Here is a tiny trained network, its code and every weight. The questions are about switching its units off for an input and a target symbol, where a switched-off unit gives its printed mean instead of its output.

import numpy as np


def w(rows, s, z=0):
    codes = np.array(rows[::2]) - 128.0
    scale = np.full(codes.shape[1], s)
    scale[-1] = z or s
    return codes * scale


def norm(h):
    return h / np.sqrt((h * h).mean(-1, keepdims=True) + 1e-5)


def f(y):
    return y / 2 * (1 + np.tanh(0.7978845608 * (y + 0.044715 * y**3)))


def softmax(a):
    e = np.exp(a - a.max(-1, keepdims=True))
    return e / e.sum(-1, keepdims=True)


def log_softmax(a):
    a = a - a.max(-1, keepdims=True)
    return a - np.log(np.exp(a).sum(-1, keepdims=True))


def net(x, mask):
    ids = ['βγεηθλμξπστφψω'.index(c) for c in x.split()]
    T = len(ids)
    res = E[ids] + P[:T]
    r = norm(res)
    for j in range(3):
        rows = slice(4 * j, 4 * j + 4)
        q, k, v = (r @ M[0][rows].T for M in (Q, K, V))
        z = softmax(np.where(np.tri(T) > 0, q @ k.T / 4**0.5, -1e9)) @ v
        o = O[0][rows]
        res = res + np.where(mask[j], z, o[:, -1]) @ o[:, :-1]
    y = f(norm(res) @ A[0][:, :-1].T + A[0][:, -1])
    res = res + np.where(mask[3:7], y, B[0][:, -1]) @ B[0][:, :-1]
    return log_softmax(norm(res)[-1] @ U[:, :-1].T + U[:, -1])


Q, K, V, O, A, B = {}, {}, {}, {}, {}, {}
E = w([
[143,131,156,138,184,160,36,144],'β',
[175,226,120,75,100,141,105,125],'γ',
[79,110,82,165,147,129,32,107],'ε',
[105,116,146,156,143,166,99,96],'η',
[113,167,91,103,106,130,59,100],'θ',
[126,157,130,121,71,126,123,6],'λ',
[112,125,131,115,115,154,75,59],'μ',
[149,199,76,103,178,103,117,130],'ξ',
[151,143,119,161,154,178,109,181],'π',
[118,156,102,136,190,121,111,80],'σ',
[122,129,128,94,122,188,65,148],'τ',
[141,159,143,134,147,163,163,121],'φ',
[116,157,109,139,101,122,126,70],'ψ',
[140,173,82,104,91,204,133,87],'ω',
],0.013)
P = w([
[95,148,133,144,118,90,202,214],'0',
[67,221,160,162,167,185,129,113],'1',
[130,103,140,26,202,165,153,75],'2',
[108,219,154,194,137,176,110,107],'3',
[164,72,116,39,188,158,146,67],'4',
[149,206,148,207,119,168,98,95],'5',
[192,38,87,67,174,154,139,77],'6',
[181,173,122,229,107,158,90,99],'7',
[234,17,70,97,142,137,134,87],'8',
[229,126,96,228,92,138,94,101],'9',
[200,38,2,114,151,158,57,25],'10',
],0.0089)
Q[0] = w([
[126,179,85,245,110,168,94,72],'head 0',
[37,51,158,21,132,66,181,155],'head 0',
[81,161,187,166,78,85,191,195],'head 0',
[43,203,217,231,83,91,149,184],'head 0',
[133,109,115,204,127,186,94,133],'head 1',
[119,122,178,108,77,123,155,138],'head 1',
[112,116,131,145,69,105,123,156],'head 1',
[68,105,142,108,114,64,127,188],'head 1',
[168,162,145,135,121,172,72,118],'head 2',
[118,144,136,130,144,147,135,100],'head 2',
[197,159,68,160,148,193,80,82],'head 2',
[98,182,139,190,115,140,123,136],'head 2',
],0.012)
K[0] = w([
[214,13,115,117,100,107,141,165],'head 0',
[39,222,169,158,144,182,128,165],'head 0',
[12,97,149,101,133,118,161,171],'head 0',
[53,75,141,3,161,98,213,166],'head 0',
[125,104,122,79,124,119,126,131],'head 1',
[146,119,114,86,133,156,92,100],'head 1',
[129,159,163,74,151,180,139,106],'head 1',
[170,151,152,97,191,172,104,58],'head 1',
[130,140,91,104,80,155,161,189],'head 2',
[171,100,93,125,113,141,104,157],'head 2',
[115,102,115,121,94,57,138,190],'head 2',
[127,86,137,81,145,118,131,118],'head 2',
],0.015)
V[0] = w([
[160,153,125,83,140,137,59,208],'head 0',
[109,211,33,82,122,93,156,107],'head 0',
[78,99,130,120,146,22,59,98],'head 0',
[191,173,125,159,248,59,187,141],'head 0',
[71,80,159,68,202,180,191,122],'head 1',
[184,144,224,171,141,97,155,87],'head 1',
[197,107,36,122,196,131,182,129],'head 1',
[92,36,102,208,69,80,210,173],'head 1',
[100,114,101,162,173,171,56,53],'head 2',
[193,155,124,155,77,174,154,48],'head 2',
[125,119,97,184,161,107,100,121],'head 2',
[174,102,132,194,123,218,76,149],'head 2',
],0.015)
O[0] = w([
[202,176,100,96,199,93,73,156,149],'head 0',
[174,84,69,174,103,137,101,117,190],'head 0',
[137,38,129,56,134,62,123,110,89],'head 0',
[208,96,165,131,153,170,171,51,203],'head 0',
[120,191,143,100,129,110,46,2,158],'head 1',
[71,146,186,187,100,167,140,115,66],'head 1',
[196,170,102,111,55,141,178,112,138],'head 1',
[77,121,111,58,53,162,92,157,142],'head 1',
[185,146,151,160,110,101,49,163,90],'head 2',
[138,144,53,166,140,153,107,118,11],'head 2',
[164,110,147,182,70,126,101,152,159],'head 2',
[139,155,139,121,142,191,122,198,72],'head 2',
],0.016,0.012)
A[0] = w([
[143,11,148,154,110,137,120,95,153],'neuron 0',
[167,156,32,108,115,77,184,84,3],'neuron 1',
[97,166,174,128,150,227,110,32,82],'neuron 2',
[151,178,63,124,137,105,197,83,38],'neuron 3',
],0.012,0.0044)
B[0] = w([
[157,179,161,133,4,117,113,207,254],'neuron 0',
[112,45,133,117,147,183,52,145,221],'neuron 1',
[117,129,157,179,174,96,129,148,212],'neuron 2',
[138,119,219,160,128,179,90,158,201],'neuron 3',
],0.017,0.0075)
U = w([
[32,138,188,103,134,145,167,75,82],'β',
[110,117,136,193,178,135,218,99,131],'γ',
[183,114,44,141,176,187,73,139,84],'ε',
[117,155,114,74,75,169,198,183,137],'η',
[45,101,170,99,113,118,76,137,103],'θ',
[58,84,98,119,75,130,158,156,101],'λ',
[138,177,100,85,121,94,103,231,152],'μ',
[143,4,223,111,98,157,148,101,50],'ξ',
[153,73,83,92,130,23,166,174,123],'π',
[168,175,209,161,169,126,155,211,94],'σ',
[80,159,65,218,109,142,129,175,175],'τ',
[143,143,162,32,202,85,136,103,147],'φ',
[125,55,79,154,155,47,49,139,96],'ψ',
[208,178,77,122,96,81,129,53,254],'ω',
],0.014,0.0056)

Each question gives the input, a string of symbols that net reads in full, and the target symbol t.
The units are the heads (4 rows each of Q, K, V and O) and the neurons (one row each of A and B). Each row of codes is followed by its name. A weight is (code - 128) times the scale printed after its matrix; where a second scale follows, it is the last column's (O, A, B and U).
mask holds one flag per unit, heads first, then neurons. A switched-off unit (its flag False) gives its mean, the last column of its rows in O or B, instead of its output. The means were averaged over made-up inputs and are rounded, as every weight is.
A unit's drop is (log p(t) with every unit on - log p(t) with that unit switched off) / (log p(t) with every unit on - log p(t) with every unit switched off).
The circuit of an input: a set's keep is (log p(t) with only the set's units on - log p(t) with every unit switched off) / (log p(t) with every unit on - log p(t) with every unit switched off). Starting from all 7 units, units are removed one at a time, each time the one whose removal leaves the highest keep (on an exact tie, the one counted first), for as long as the keep stays at least 0.8.
circuit, biggest first: the units of the circuit, biggest drop first
most important unit: the unit with the biggest drop
top k neurons: the k neurons with the biggest drops, biggest first
which heads matter: for each layer, one digit per head in row order, 1 if its drop is at least 0.15 and else 0, layers parted by /
drop when u is switched off: that unit's drop, to one decimal
input β λ ξ ξ ε, target σ: circuit, biggest first	[head 2]
input γ θ σ β π β γ, target γ: which heads matter	011
input φ θ σ τ β μ, target φ: which heads matter	100
input ω ω π, target ε: which heads matter	011
input σ β ω λ, target τ: which heads matter	100
input η θ β β μ, target θ: which heads matter	010
input λ λ γ, target λ: which heads matter	100
input π σ σ β β ω, target η: which heads matter	011
input σ β ω ξ β, target ω: which heads matter	000
input σ ω β σ π β β β ψ, target φ: which heads matter	100
input σ σ σ σ σ σ ω ω β γ σ, target ε: top 2 neurons	[neuron 1; neuron 0]
input γ σ η γ σ ψ β β ε, target γ: which heads matter	011
input τ σ ε ξ σ ω, target φ: which heads matter	011
input γ σ λ η β τ τ σ ω, target γ: circuit, biggest first	[head 1]
input η σ σ σ ω τ ω σ η σ, target β: which heads matter	100
input φ τ σ π ω ξ σ σ γ μ β, target β: circuit, biggest first	[head 2; head 1]
input ω η σ ξ ε ω β σ, target ε: top 2 neurons	[neuron 1; neuron 3]
input ω σ φ β σ θ ξ σ φ ω β, target ε: top 2 neurons	[neuron 0; neuron 1]
input σ ε σ, target ω: top 2 neurons	[neuron 3; neuron 2]
input σ β τ τ β π ω σ μ, target ω: most important unit	head 2
input σ φ γ σ σ σ τ σ τ, target ω: top 2 neurons	[neuron 0; neuron 3]
input ω σ ξ β σ ω, target ε: drop when head 1 is switched off	0.3
input β π λ β σ φ τ γ, target μ: drop when head 0 is switched off	1.6
input σ β σ, target φ: drop when head 0 is switched off	2.0
